Below is a small trained network, with its code and all its weights. Each question gives an input and a target symbol and asks what happens when units are switched off, that is, made to give their printed mean instead of their output.

import numpy as np


def w(rows, s, z=0):
    codes = np.array(rows[::2]) - 128.0
    scale = np.full(codes.shape[1], s)
    scale[-1] = z or s
    return codes * scale


def f(y):
    return np.maximum(y, 0)


def softmax(a):
    e = np.exp(a - a.max(-1, keepdims=True))
    return e / e.sum(-1, keepdims=True)


def log_softmax(a):
    a = a - a.max(-1, keepdims=True)
    return a - np.log(np.exp(a).sum(-1, keepdims=True))


def net(x, mask):
    ids = ['γδηλμξπτφψω'.index(c) for c in x.split()]
    T = len(ids)
    res = E[ids] + P[:T]
    q, k, v = (res @ M[0].T for M in (Q, K, V))
    z = softmax(np.where(np.tri(T) > 0, q @ k.T / 3**0.5, -1e9)) @ v
    res = res + np.where(mask[0], z, O[0][:, -1]) @ O[0][:, :-1]
    y = f(res @ A[0][:, :-1].T + A[0][:, -1])
    res = res + np.where(mask[1:13], y, B[0][:, -1]) @ B[0][:, :-1]
    return log_softmax(res[-1] @ U[:, :-1].T + U[:, -1])


Q, K, V, O, A, B = {}, {}, {}, {}, {}, {}
E = w([
[154,42,197,94,112],'γ',
[165,195,64,34,166],'δ',
[85,139,66,81,10],'η',
[142,58,136,49,216],'λ',
[138,151,111,96,145],'μ',
[163,43,187,118,191],'ξ',
[70,45,117,155,78],'π',
[184,132,152,124,119],'τ',
[145,92,190,98,73],'φ',
[157,91,174,140,105],'ψ',
[160,120,170,70,38],'ω',
],0.013)
P = w([
[7,194,181,144,162],'0',
[203,72,108,122,186],'1',
[105,113,153,72,155],'2',
[122,145,161,153,58],'3',
[201,72,93,124,163],'4',
[84,103,141,76,151],'5',
[125,143,161,160,47],'6',
[194,66,75,130,153],'7',
[73,96,132,74,140],'8',
[130,146,164,158,50],'9',
[207,69,88,120,162],'10',
],0.012)
Q[0] = w([
[5,137,154,74,154],'head 0',
[130,189,205,153,124],'head 0',
[115,98,146,59,101],'head 0',
],0.023)
K[0] = w([
[133,24,6,93,67],'head 0',
[248,104,139,133,86],'head 0',
[94,105,117,192,70],'head 0',
],0.018)
V[0] = w([
[28,55,82,62,91],'head 0',
[122,119,182,214,154],'head 0',
[147,250,138,154,107],'head 0',
],0.02)
O[0] = w([
[87,34,21,79,78,251],'head 0',
[173,162,124,249,170,128],'head 0',
[236,152,200,110,49,96],'head 0',
],0.012,0.018)
A[0] = w([
[88,119,148,181,53,21],'neuron 0',
[69,197,166,158,89,152],'neuron 1',
[128,134,90,141,137,253],'neuron 2',
[59,107,215,151,116,212],'neuron 3',
[92,253,79,121,68,124],'neuron 4',
[75,124,127,90,130,165],'neuron 5',
[145,112,143,96,180,185],'neuron 6',
[39,200,141,155,64,138],'neuron 7',
[158,149,177,130,84,207],'neuron 8',
[227,105,93,177,114,101],'neuron 9',
[188,139,97,206,139,232],'neuron 10',
[100,143,147,95,99,233],'neuron 11',
],0.016,0.005)
B[0] = w([
[191,202,111,41,183,155],'neuron 0',
[80,124,8,146,105,136],'neuron 1',
[94,75,181,151,157,198],'neuron 2',
[215,112,46,127,132,139],'neuron 3',
[205,156,251,168,126,143],'neuron 4',
[166,182,166,138,135,251],'neuron 5',
[109,147,143,118,71,140],'neuron 6',
[9,170,97,116,63,145],'neuron 7',
[152,79,180,57,109,159],'neuron 8',
[108,228,64,115,170,177],'neuron 9',
[163,88,179,205,54,159],'neuron 10',
[80,82,91,170,117,174],'neuron 11',
],0.021,0.028)
U = w([
[193,77,9,168,251,175],'γ',
[212,138,254,151,145,65],'δ',
[157,241,179,94,138,126],'η',
[79,23,186,118,173,246],'λ',
[25,81,132,181,6,234],'μ',
[187,63,166,208,102,1],'ξ',
[67,237,71,72,193,75],'π',
[193,147,154,184,93,53],'τ',
[95,110,9,100,99,35],'φ',
[150,183,45,185,115,147],'ψ',
[145,97,150,77,116,217],'ω',
],0.0064,0.003)

Each question gives the input, a string of symbols that net reads in full, and the target symbol t.
The units are the heads (3 rows each of Q, K, V and O) and the neurons (one row each of A and B). Each row of codes is followed by its name. A weight is (code - 128) times the scale printed after its matrix; where a second scale follows, it is the last column's (O, A, B and U).
mask holds one flag per unit, heads first, then neurons. A switched-off unit (its flag False) gives its mean, the last column of its rows in O or B, instead of its output. The means were averaged over made-up inputs and are rounded, as every weight is.
A unit's drop is (log p(t) with every unit on - log p(t) with that unit switched off) / (log p(t) with every unit on - log p(t) with every unit switched off).
The circuit of an input: a set's keep is (log p(t) with only the set's units on - log p(t) with every unit switched off) / (log p(t) with every unit on - log p(t) with every unit switched off). Starting from the 12 units with the biggest drops (on a tie, the unit counted first), units are removed one at a time, each time the one whose removal leaves the highest keep (on an exact tie, the one counted first), for as long as the keep stays at least 0.8.
circuit, biggest first: the units of the circuit, biggest drop first
unit that matters most: the unit with the biggest drop
top k neurons: the k neurons with the biggest drops, biggest first
input δ η ψ, target μ: circuit, biggest first -> neuron 11; head 0
input ω π η μ γ φ φ φ η π φ, target π: circuit, biggest first -> neuron 9; head 0; neuron 5
input τ τ π η δ, target δ: top 2 neurons -> neuron 10; neuron 8
input ξ ξ δ μ τ π δ, target δ: top 2 neurons -> neuron 4; neuron 9
input π φ τ λ ξ, target γ: top 2 neurons -> neuron 9; neuron 7
input π ψ λ μ μ ω π π ψ ξ, target ξ: top 2 neurons -> neuron 10; neuron 9
input ψ ω δ π ξ, target τ: top 3 neurons -> neuron 10; neuron 9; neuron 5
input φ π π μ τ, target ψ: circuit, biggest first -> neuron 9; neuron 10; head 0; neuron 5
input λ π ω, target λ: circuit, biggest first -> neuron 2; head 0
input π μ φ, target λ: circuit, biggest first -> neuron 9; head 0; neuron 2; neuron 10
input φ π ψ μ η, target ψ: circuit, biggest first -> head 0; neuron 9; neuron 10; neuron 8
input δ η φ π γ, target ω: circuit, biggest first -> neuron 8; head 0; neuron 5; neuron 2
input γ η μ π π δ π γ π ω, target ω: top 2 neurons -> neuron 5; neuron 8
input ξ δ μ η π γ η δ, target ξ: top 2 neurons -> neuron 10; neuron 5
input τ ξ η, target μ: circuit, biggest first -> neuron 11; head 0
input δ η η ω μ, target ω: circuit, biggest first -> neuron 8; head 0; neuron 5
input π ω φ, target λ: circuit, biggest first -> neuron 9; neuron 10
input ξ ψ γ ξ π, target ξ: circuit, biggest first -> neuron 10; head 0
input φ γ ω μ μ, target ψ: circuit, biggest first -> neuron 9; head 0; neuron 10; neuron 5
input ψ η π ξ μ η τ π η ξ, target ξ: circuit, biggest first -> neuron 10; head 0; neuron 5
input μ η π η π δ φ δ, target η: circuit, biggest first -> neuron 9; head 0; neuron 10
input λ π τ μ μ π η ξ, target λ: circuit, biggest first -> head 0; neuron 9; neuron 2
input μ δ η λ τ, target η: top 2 neurons -> neuron 9; neuron 8
input φ π τ, target λ: top 3 neurons -> neuron 9; neuron 2; neuron 0
input π π η ω, target ω: top 3 neurons -> neuron 8; neuron 5; neuron 0
input τ η δ π ξ ω π μ π π φ, target δ: unit that matters most -> neuron 10
input μ η ξ η γ π ξ π, target η: top 4 neurons -> neuron 9; neuron 10; neuron 8; neuron 11
input π δ φ ψ δ π γ γ η π μ, target γ: top 3 neurons -> neuron 9; neuron 7; neuron 8
input φ π δ μ ξ δ μ φ δ, target λ: unit that matters most -> neuron 2
input ψ π φ π φ, target τ: unit that matters most -> neuron 10
